Here is a tiny trained network, its code and every weight. The questions are about switching its units off for an input and a target symbol, where a switched-off unit gives its printed mean instead of its output.

import numpy as np


def w(rows, s, z=0):
    codes = np.array(rows[::2]) - 128.0
    scale = np.full(codes.shape[1], s)
    scale[-1] = z or s
    return codes * scale


def norm(h):
    return h / np.sqrt((h * h).mean(-1, keepdims=True) + 1e-5)


def f(y):
    return np.maximum(y, 0)


def softmax(a):
    e = np.exp(a - a.max(-1, keepdims=True))
    return e / e.sum(-1, keepdims=True)


def log_softmax(a):
    a = a - a.max(-1, keepdims=True)
    return a - np.log(np.exp(a).sum(-1, keepdims=True))


def net(x, mask):
    ids = ['ΔΠΩβγεζηλτ'.index(c) for c in x.split()]
    T = len(ids)
    res = E[ids] + P[:T]
    u = 0
    for l in range(3):
        r = norm(res)
        for j in range(3):
            rows = slice(2 * j, 2 * j + 2)
            q, k, v = (r @ M[l][rows].T for M in (Q, K, V))
            z = softmax(np.where(np.tri(T) > 0, q @ k.T / 2**0.5, -1e9)) @ v
            o = O[l][rows]
            res = res + np.where(mask[u + j], z, o[:, -1]) @ o[:, :-1]
        u += 3
        y = f(norm(res) @ A[l][:, :-1].T + A[l][:, -1])
        res = res + np.where(mask[u : u + 4], y, B[l][:, -1]) @ B[l][:, :-1]
        u += 4
    return log_softmax(norm(res)[-1] @ U[:, :-1].T + U[:, -1])


Q, K, V, O, A, B = {}, {}, {}, {}, {}, {}
E = w([
[63,111,111,95,132,109,94,93,84],'Δ',
[115,122,113,69,183,135,135,172,185],'Π',
[141,96,130,97,154,89,125,74,169],'Ω',
[129,255,181,67,227,152,103,137,151],'β',
[128,162,176,123,110,98,159,130,181],'γ',
[128,134,173,106,135,165,168,115,147],'ε',
[83,100,92,104,71,118,154,173,162],'ζ',
[124,99,149,138,73,138,120,114,137],'η',
[125,148,110,115,134,135,107,97,112],'λ',
[113,95,163,156,178,135,94,142,149],'τ',
],0.029)
P = w([
[184,132,2,89,168,126,114,141,150],'0',
[161,128,166,117,146,120,117,247,118],'1',
[159,120,134,152,127,143,110,219,140],'2',
[155,120,95,135,110,146,109,158,136],'3',
[150,134,79,161,130,137,134,176,91],'4',
[145,158,2,138,133,106,183,106,61],'5',
],0.0092)
Q[0] = w([
[134,52,183,86,164,73,140,204,102],'0.h1',
[172,192,151,95,127,174,148,121,99],'0.h1',
[164,127,117,225,85,61,255,220,141],'0.h2',
[140,91,117,241,206,136,123,119,110],'0.h2',
[83,106,113,95,179,182,142,188,50],'0.h3',
[115,70,185,76,148,170,147,157,112],'0.h3',
],0.0066)
K[0] = w([
[90,97,253,109,184,115,102,193,115],'0.h1',
[87,94,122,147,172,34,129,97,46],'0.h1',
[101,58,182,138,62,85,78,84,34],'0.h2',
[115,42,179,142,166,242,3,6,46],'0.h2',
[117,124,123,75,121,98,112,68,179],'0.h3',
[16,149,168,136,50,110,75,140,119],'0.h3',
],0.006)
V[0] = w([
[122,186,112,167,119,208,134,152,40],'0.h1',
[116,196,98,116,158,157,154,105,192],'0.h1',
[72,86,95,158,183,137,123,66,111],'0.h2',
[145,172,113,177,77,160,110,253,112],'0.h2',
[189,62,239,116,197,105,103,149,75],'0.h3',
[123,164,145,186,99,17,105,148,127],'0.h3',
],0.0067)
O[0] = w([
[134,117,181,179,76,136,148,108,130,41],'0.h1',
[166,183,122,113,155,102,195,164,66,233],'0.h1',
[116,134,114,114,133,129,75,124,162,1],'0.h2',
[132,207,107,154,145,99,113,200,104,104],'0.h2',
[160,104,103,78,207,124,126,93,66,112],'0.h3',
[98,145,2,119,96,119,146,98,92,2],'0.h3',
],0.0097,0.0033)
A[0] = w([
[168,207,118,122,81,147,229,116,201,81],'0.n1',
[96,108,83,106,4,56,225,115,96,203],'0.n2',
[57,182,148,175,165,254,102,143,63,3],'0.n3',
[154,149,60,98,217,132,195,133,117,112],'0.n4',
],0.0055,0.00055)
B[0] = w([
[90,77,117,169,136,148,158,166,69,254],'0.n1',
[208,91,131,199,144,130,86,254,77,198],'0.n2',
[184,165,75,77,131,88,124,72,65,182],'0.n3',
[193,75,111,122,215,143,57,156,228,219],'0.n4',
],0.0085,0.0051)
Q[1] = w([
[185,166,139,169,107,113,93,130,207],'1.h1',
[119,115,254,103,183,224,74,168,46],'1.h1',
[104,124,62,154,143,81,110,80,128],'1.h2',
[134,23,152,133,137,154,168,226,241],'1.h2',
[181,194,65,149,124,68,30,136,96],'1.h3',
[118,138,92,75,137,119,153,100,75],'1.h3',
],0.0079)
K[1] = w([
[163,90,94,120,105,22,60,233,187],'1.h1',
[222,141,141,173,82,153,30,83,62],'1.h1',
[56,7,154,140,111,185,76,103,73],'1.h2',
[193,245,82,209,137,161,105,112,84],'1.h2',
[57,172,22,112,6,253,47,121,164],'1.h3',
[177,144,202,92,108,172,124,49,95],'1.h3',
],0.006)
V[1] = w([
[173,81,173,148,186,44,80,171,15],'1.h1',
[189,77,213,129,128,198,109,37,182],'1.h1',
[123,64,179,144,161,30,104,137,101],'1.h2',
[149,254,137,59,82,51,143,69,114],'1.h2',
[96,70,187,204,163,24,59,172,213],'1.h3',
[112,119,181,83,67,72,172,78,167],'1.h3',
],0.0059)
O[1] = w([
[46,154,42,191,46,106,153,85,184,252],'1.h1',
[117,134,78,204,131,116,128,160,161,162],'1.h1',
[137,188,51,138,125,98,144,105,248,157],'1.h2',
[196,160,44,93,118,115,109,73,85,24],'1.h2',
[123,151,96,89,110,43,157,19,127,138],'1.h3',
[186,162,80,69,3,129,141,205,148,60],'1.h3',
],0.0081,0.0038)
A[1] = w([
[158,125,114,2,112,82,73,195,206,223],'1.n1',
[174,68,246,61,187,69,248,23,98,191],'1.n2',
[204,230,89,42,103,72,232,168,219,171],'1.n3',
[184,80,153,69,141,158,241,132,83,1],'1.n4',
],0.005,0.00056)
B[1] = w([
[117,195,77,140,49,176,162,149,132,209],'1.n1',
[147,110,135,97,184,100,5,141,84,251],'1.n2',
[220,135,103,184,109,65,129,19,15,253],'1.n3',
[163,82,77,165,134,100,120,170,59,235],'1.n4',
],0.011,0.0039)
Q[2] = w([
[140,155,178,96,109,143,118,144,124],'2.h1',
[179,100,141,149,192,111,169,93,93],'2.h1',
[87,158,134,59,154,144,137,134,141],'2.h2',
[117,142,102,135,152,67,254,186,200],'2.h2',
[216,115,179,180,163,147,155,135,126],'2.h3',
[88,170,128,30,137,238,152,77,121],'2.h3',
],0.0088)
K[2] = w([
[135,99,208,95,70,127,166,148,97],'2.h1',
[99,169,125,142,69,128,128,153,152],'2.h1',
[125,190,148,99,190,64,169,121,51],'2.h2',
[92,195,64,219,157,148,166,104,181],'2.h2',
[158,93,169,254,181,216,70,119,111],'2.h3',
[153,104,106,44,135,112,209,109,99],'2.h3',
],0.009)
V[2] = w([
[133,191,75,121,149,176,104,151,92],'2.h1',
[94,1,189,67,126,79,155,76,37],'2.h1',
[148,159,209,206,62,109,143,70,159],'2.h2',
[148,71,133,87,30,119,121,115,111],'2.h2',
[68,130,71,72,148,167,8,118,98],'2.h3',
[125,159,133,237,121,148,156,107,102],'2.h3',
],0.0069)
O[2] = w([
[191,152,191,109,22,180,217,111,161,165],'2.h1',
[103,1,110,131,208,106,141,89,8,132],'2.h1',
[149,137,70,140,149,210,3,86,75,2],'2.h2',
[181,141,48,121,172,89,125,157,89,80],'2.h2',
[147,137,175,204,172,178,188,131,112,138],'2.h3',
[81,127,123,172,76,236,194,89,148,158],'2.h3',
],0.0092,0.0037)
A[2] = w([
[57,72,129,23,57,90,173,100,114,88],'2.n1',
[160,207,215,8,204,112,130,44,107,27],'2.n2',
[207,58,180,58,64,144,117,33,200,3],'2.n3',
[143,189,50,179,1,163,78,70,153,68],'2.n4',
],0.0059,0.0019)
B[2] = w([
[61,106,142,83,36,225,235,69,131,181],'2.n1',
[110,68,100,101,82,246,105,85,27,211],'2.n2',
[60,29,1,80,112,201,158,245,244,155],'2.n3',
[125,46,151,203,125,131,7,93,117,253],'2.n4',
],0.0084,0.0029)
U = w([
[34,73,98,94,88,173,254,24,112,189],'Δ',
[90,158,89,142,21,137,169,216,137,140],'Π',
[118,140,139,160,80,184,148,92,134,2],'Ω',
[148,60,208,143,198,140,114,187,75,160],'β',
[63,142,174,173,197,106,119,88,219,72],'γ',
[87,105,59,173,86,181,35,105,142,147],'ε',
[160,179,113,47,113,200,160,77,48,175],'ζ',
[145,77,29,27,141,87,103,75,149,164],'η',
[201,150,31,153,87,68,205,52,65,85],'λ',
[163,170,137,74,114,118,205,154,241,160],'τ',
],0.0087,0.0029)

Each question gives the input, a string of symbols that net reads in full, and the target symbol t.
The units are the heads (2 rows each of Q, K, V and O) and the neurons (one row each of A and B). Each row of codes is followed by its name. A weight is (code - 128) times the scale printed after its matrix; where a second scale follows, it is the last column's (O, A, B and U).
mask holds one flag per unit, layer by layer, with each layer's heads first. A switched-off unit (its flag False) gives its mean, the last column of its rows in O or B, instead of its output. The means were averaged over made-up inputs and are rounded, as every weight is.
A unit's drop is (log p(t) with every unit on - log p(t) with that unit switched off) / (log p(t) with every unit on - log p(t) with every unit switched off).
The circuit of an input: a set's keep is (log p(t) with only the set's units on - log p(t) with every unit switched off) / (log p(t) with every unit on - log p(t) with every unit switched off). Starting from the 12 units with the biggest drops (on a tie, the unit counted first), units are removed one at a time, each time the one whose removal leaves the highest keep (on an exact tie, the one counted first), for as long as the keep stays at least 0.8.
units of the circuit, in order: the units of the circuit, biggest drop first
most important unit: the unit with the biggest drop
k most important neurons: the k neurons with the biggest drops, biggest first
top k neurons in layer l: the k neurons of layer l with the biggest drops, biggest first
which heads matter: for each layer, one digit per head in row order, 1 if its drop is at least 0.15 and else 0, layers parted by /
input γ ε γ λ η λ, target ε: units of the circuit, in order => [2.h2; 2.n4; 1.h1]
input ε Ω γ ε, target η: units of the circuit, in order => [2.h3; 0.h3; 1.h3]
input ε ε ε γ λ Ω, target ε: most important unit => 1.h1
input Δ ε ε Ω Δ, target β: units of the circuit, in order => [2.h3; 1.n3]
input Δ λ ε, target λ: which heads matter => 000 / 010 / 000
input ε Δ γ Δ, target λ: which heads matter => 011 / 011 / 011
input Δ Δ λ, target λ: units of the circuit, in order => [0.n3; 2.h2]
input ε Π ε, target τ: top 2 neurons in layer 1 => [1.n1; 1.n4]
input λ Δ γ, target β: top 2 neurons in layer 1 => [1.n2; 1.n3]
input Ω λ ε Ω, target τ: units of the circuit, in order => [2.h1; 1.n1; 0.n1; 0.h1]
input ε λ Ω Δ γ ε, target ε: which heads matter => 001 / 100 / 010
input λ γ ζ Δ Δ, target β: which heads matter => 111 / 101 / 000
input Δ ζ β Δ, target Π: which heads matter => 011 / 001 / 101
input Δ γ λ, target λ: which heads matter => 010 / 000 / 000
input ε ζ ε, target Π: most important neuron => [0.n1]
input ε λ ε Ω ε Δ, target ε: which heads matter => 000 / 100 / 010
input ε Π γ γ λ ε, target ε: 2 most important neurons => [2.n4; 1.n2]
input γ γ ε γ, target β: 2 most important neurons => [0.n1; 1.n2]
input Π ε ε Δ ε, target Δ: which heads matter => 100 / 100 / 001
input Δ ε γ λ η Π, target λ: units of the circuit, in order => [1.n3]
input ε Δ ζ λ ζ, target ε: which heads matter => 001 / 100 / 010
input ε ε Δ λ Π, target ε: top 2 neurons in layer 1 => [1.n3; 1.n2]
input Δ λ ε ε ζ, target λ: which heads matter => 111 / 010 / 010
input ζ Π β β Ω Δ, target Δ: 2 most important neurons => [2.n1; 1.n3]
input ζ ε Δ ζ ε ε, target β: which heads matter => 001 / 110 / 000
input ζ ε λ, target ζ: 2 most important neurons => [0.n3; 0.n2]
input τ Ω λ, target γ: most important unit => 1.h3
